Here is a tiny trained network, its code and every weight. The questions are about switching its units off for an input and a target symbol, where a switched-off unit gives its printed mean instead of its output.

import numpy as np


def w(rows, s, z=0):
    codes = np.array(rows[::2]) - 128.0
    scale = np.full(codes.shape[1], s)
    scale[-1] = z or s
    return codes * scale


def f(y):
    return np.maximum(y, 0)


def softmax(a):
    e = np.exp(a - a.max(-1, keepdims=True))
    return e / e.sum(-1, keepdims=True)


def log_softmax(a):
    a = a - a.max(-1, keepdims=True)
    return a - np.log(np.exp(a).sum(-1, keepdims=True))


def net(x, mask):
    ids = ['ΛΞΨΩβδεθμπσ'.index(c) for c in x.split()]
    T = len(ids)
    res = E[ids] + P[:T]
    u = 0
    for l in range(2):
        r = res
        for j in range(2):
            rows = slice(2 * j, 2 * j + 2)
            q, k, v = (r @ M[l][rows].T for M in (Q, K, V))
            z = softmax(np.where(np.tri(T) > 0, q @ k.T / 2**0.5, -1e9)) @ v
            o = O[l][rows]
            res = res + np.where(mask[u + j], z, o[:, -1]) @ o[:, :-1]
        u += 2
        y = f(res @ A[l][:, :-1].T + A[l][:, -1])
        res = res + np.where(mask[u : u + 8], y, B[l][:, -1]) @ B[l][:, :-1]
        u += 8
    return log_softmax(res[-1] @ U[:, :-1].T + U[:, -1])


Q, K, V, O, A, B = {}, {}, {}, {}, {}, {}
E = w([
[132,137,153],'Λ',
[146,115,191],'Ξ',
[144,145,48],'Ψ',
[114,134,93],'Ω',
[167,143,248],'β',
[130,136,130],'δ',
[124,135,131],'ε',
[123,135,132],'θ',
[226,44,138],'μ',
[65,57,255],'π',
[53,167,152],'σ',
],0.0093)
P = w([
[121,177,127],'0',
[138,140,121],'1',
[122,130,134],'2',
[115,122,145],'3',
[112,119,156],'4',
[113,119,166],'5',
[114,121,175],'6',
[123,120,186],'7',
[119,123,180],'8',
[87,125,140],'9',
[116,128,206],'10',
[44,123,86],'11',
[2,116,66],'12',
[59,107,214],'13',
],0.0063)
Q[0] = w([
[172,6,114],'L0H0',
[90,131,157],'L0H0',
[175,111,163],'L0H1',
[126,47,19],'L0H1',
],0.017)
K[0] = w([
[183,39,248],'L0H0',
[71,111,150],'L0H0',
[79,64,193],'L0H1',
[196,90,3],'L0H1',
],0.016)
V[0] = w([
[156,110,127],'L0H0',
[179,102,255],'L0H0',
[205,83,145],'L0H1',
[151,146,62],'L0H1',
],0.0088)
O[0] = w([
[160,137,140,154],'L0H0',
[127,1,115,252],'L0H0',
[55,168,145,196],'L0H1',
[179,112,232,77],'L0H1',
],0.0071,0.0033)
A[0] = w([
[139,44,89,85],'L0N0',
[114,89,254,117],'L0N1',
[96,89,56,176],'L0N2',
[105,105,91,48],'L0N3',
[194,107,132,68],'L0N4',
[69,78,104,157],'L0N5',
[201,106,19,250],'L0N6',
[9,123,130,213],'L0N7',
],0.0083,0.0023)
B[0] = w([
[158,146,217,243],'L0N0',
[62,105,149,248],'L0N1',
[170,123,71,216],'L0N2',
[156,155,189,136],'L0N3',
[100,179,161,168],'L0N4',
[179,84,140,233],'L0N5',
[118,6,123,245],'L0N6',
[86,57,75,253],'L0N7',
],0.014,0.0031)
Q[1] = w([
[209,242,153],'L1H0',
[1,109,143],'L1H0',
[168,132,229],'L1H1',
[53,37,203],'L1H1',
],0.0074)
K[1] = w([
[96,245,175],'L1H0',
[141,38,36],'L1H0',
[110,107,21],'L1H1',
[3,108,85],'L1H1',
],0.0075)
V[1] = w([
[251,88,174],'L1H0',
[155,150,251],'L1H0',
[174,46,195],'L1H1',
[248,118,80],'L1H1',
],0.014)
O[1] = w([
[88,152,237,233],'L1H0',
[219,53,173,145],'L1H0',
[210,153,208,246],'L1H1',
[18,175,247,80],'L1H1',
],0.011,0.013)
A[1] = w([
[116,139,56,252],'L1N0',
[123,163,208,145],'L1N1',
[204,254,89,246],'L1N2',
[66,228,126,210],'L1N3',
[130,136,75,131],'L1N4',
[250,167,56,147],'L1N5',
[105,166,130,121],'L1N6',
[118,74,132,178],'L1N7',
],0.0097,0.004)
B[1] = w([
[181,121,31,140],'L1N0',
[58,124,164,246],'L1N1',
[19,195,53,141],'L1N2',
[7,190,74,138],'L1N3',
[164,110,94,133],'L1N4',
[206,227,123,167],'L1N5',
[100,155,126,130],'L1N6',
[104,62,151,191],'L1N7',
],0.017,0.014)
U = w([
[92,140,91,92],'Λ',
[142,255,127,26],'Ξ',
[125,124,66,173],'Ψ',
[109,128,91,69],'Ω',
[66,162,83,253],'β',
[94,126,84,79],'δ',
[26,230,116,132],'ε',
[96,135,88,129],'θ',
[86,121,188,134],'μ',
[215,129,118,153],'π',
[142,30,66,114],'σ',
],0.0056,0.0043)

Each question gives the input, a string of symbols that net reads in full, and the target symbol t.
The units are the heads (2 rows each of Q, K, V and O) and the neurons (one row each of A and B). Each row of codes is followed by its name. A weight is (code - 128) times the scale printed after its matrix; where a second scale follows, it is the last column's (O, A, B and U).
mask holds one flag per unit, layer by layer, with each layer's heads first. A switched-off unit (its flag False) gives its mean, the last column of its rows in O or B, instead of its output. The means were averaged over made-up inputs and are rounded, as every weight is.
A unit's drop is (log p(t) with every unit on - log p(t) with that unit switched off) / (log p(t) with every unit on - log p(t) with every unit switched off).
The circuit of an input: a set's keep is (log p(t) with only the set's units on - log p(t) with every unit switched off) / (log p(t) with every unit on - log p(t) with every unit switched off). Starting from the 12 units with the biggest drops (on a tie, the unit counted first), units are removed one at a time, each time the one whose removal leaves the highest keep (on an exact tie, the one counted first), for as long as the keep stays at least 0.8.
circuit, biggest first: the units of the circuit, biggest drop first
top k neurons: the k neurons with the biggest drops, biggest first
top k neurons in layer l: the k neurons of layer l with the biggest drops, biggest first
heads that matter: for each layer, one digit per head in row order, 1 if its drop is at least 0.15 and else 0, layers parted by /
input Ω μ μ β μ Ψ θ β μ β μ β π Ω, target Ξ: circuit, biggest first => [L1N5, L1H1, L0N7, L1H0]
input π β Ω Ψ π σ, target Ξ: top 3 neurons => [L0N7, L0N1, L1N5]
input π β Ξ, target π: top neuron in layer 0 => [L0N1]
input μ Ψ σ, target ε: circuit, biggest first => [L0N6, L1N3, L1H0]
input μ Ψ β β β μ Λ β μ ε μ π Λ, target Ξ: circuit, biggest first => [L1H1, L1N5, L0N7, L1H0]
input Λ π Ψ, target Ξ: heads that matter => 00 / 10
input θ Ω Ω, target β: top 4 neurons in layer 0 => [L0N0, L0N1, L0N5, L0N2]
input β μ θ β Λ μ β π Λ, target π: top 2 neurons => [L0N1, L0N0]
input Ξ π Ω, target Ξ: circuit, biggest first => [L0N1, L1N5, L1H1]
input π Ξ μ μ μ δ Ω ε Λ Ψ σ Λ Ψ θ, target ε: top 2 neurons in layer 0 => [L0N6, L0N2]
input θ Ξ σ μ, target σ: circuit, biggest first => [L1H1, L0N6, L0H0]
input μ μ μ μ π β ε, target π: circuit, biggest first => [L0N1, L1H1]
input π β μ μ Ξ Ψ Ψ σ δ π, target σ: top 2 neurons in layer 1 => [L1N7, L1N1]
input ε Ψ σ θ β μ Ψ Ξ μ β π β Ψ, target π: heads that matter => 01 / 01
input ε μ Ψ Λ, target ε: top 2 neurons => [L0N6, L0N1]
input Λ ε Ψ Ψ, target ε: top 3 neurons => [L0N1, L0N0, L1N3]
input Λ Ω Ψ Ω μ Ω σ Ψ ε, target ε: top 4 neurons => [L0N6, L0N1, L0N0, L1N3]
input π Ω Ω Ψ Ω β Ξ β μ Ω β β μ, target μ: circuit, biggest first => [L0H0, L1H0, L0N6, L0N0]
input μ μ β π δ, target Ξ: circuit, biggest first => [L0N1, L1H1, L1N5]
input ε μ θ Ψ μ Ω β π Ω Ω σ Ω π π, target π: circuit, biggest first => [L1H1, L0N1, L1N5]
input μ Ω Ψ δ Λ Ψ Ψ β μ δ μ Ξ μ, target μ: circuit, biggest first => [L1H0, L0H0, L0N6, L0N0]
input μ Ψ Ω, target ε: top 4 neurons => [L0N6, L0N1, L0N0, L1N3]
input π μ θ Ψ Λ, target ε: heads that matter => 11 / 11
input μ ε Ω Ω Ψ θ, target ε: circuit, biggest first => [L0N6, L1N3, L1H0, L1H1]
input Ω Ξ Ξ Ψ θ μ Ψ β, target ε: top 2 neurons => [L0N6, L0N0]
input Ψ μ Ψ Ψ β μ π β, target Ξ: heads that matter => 01 / 11
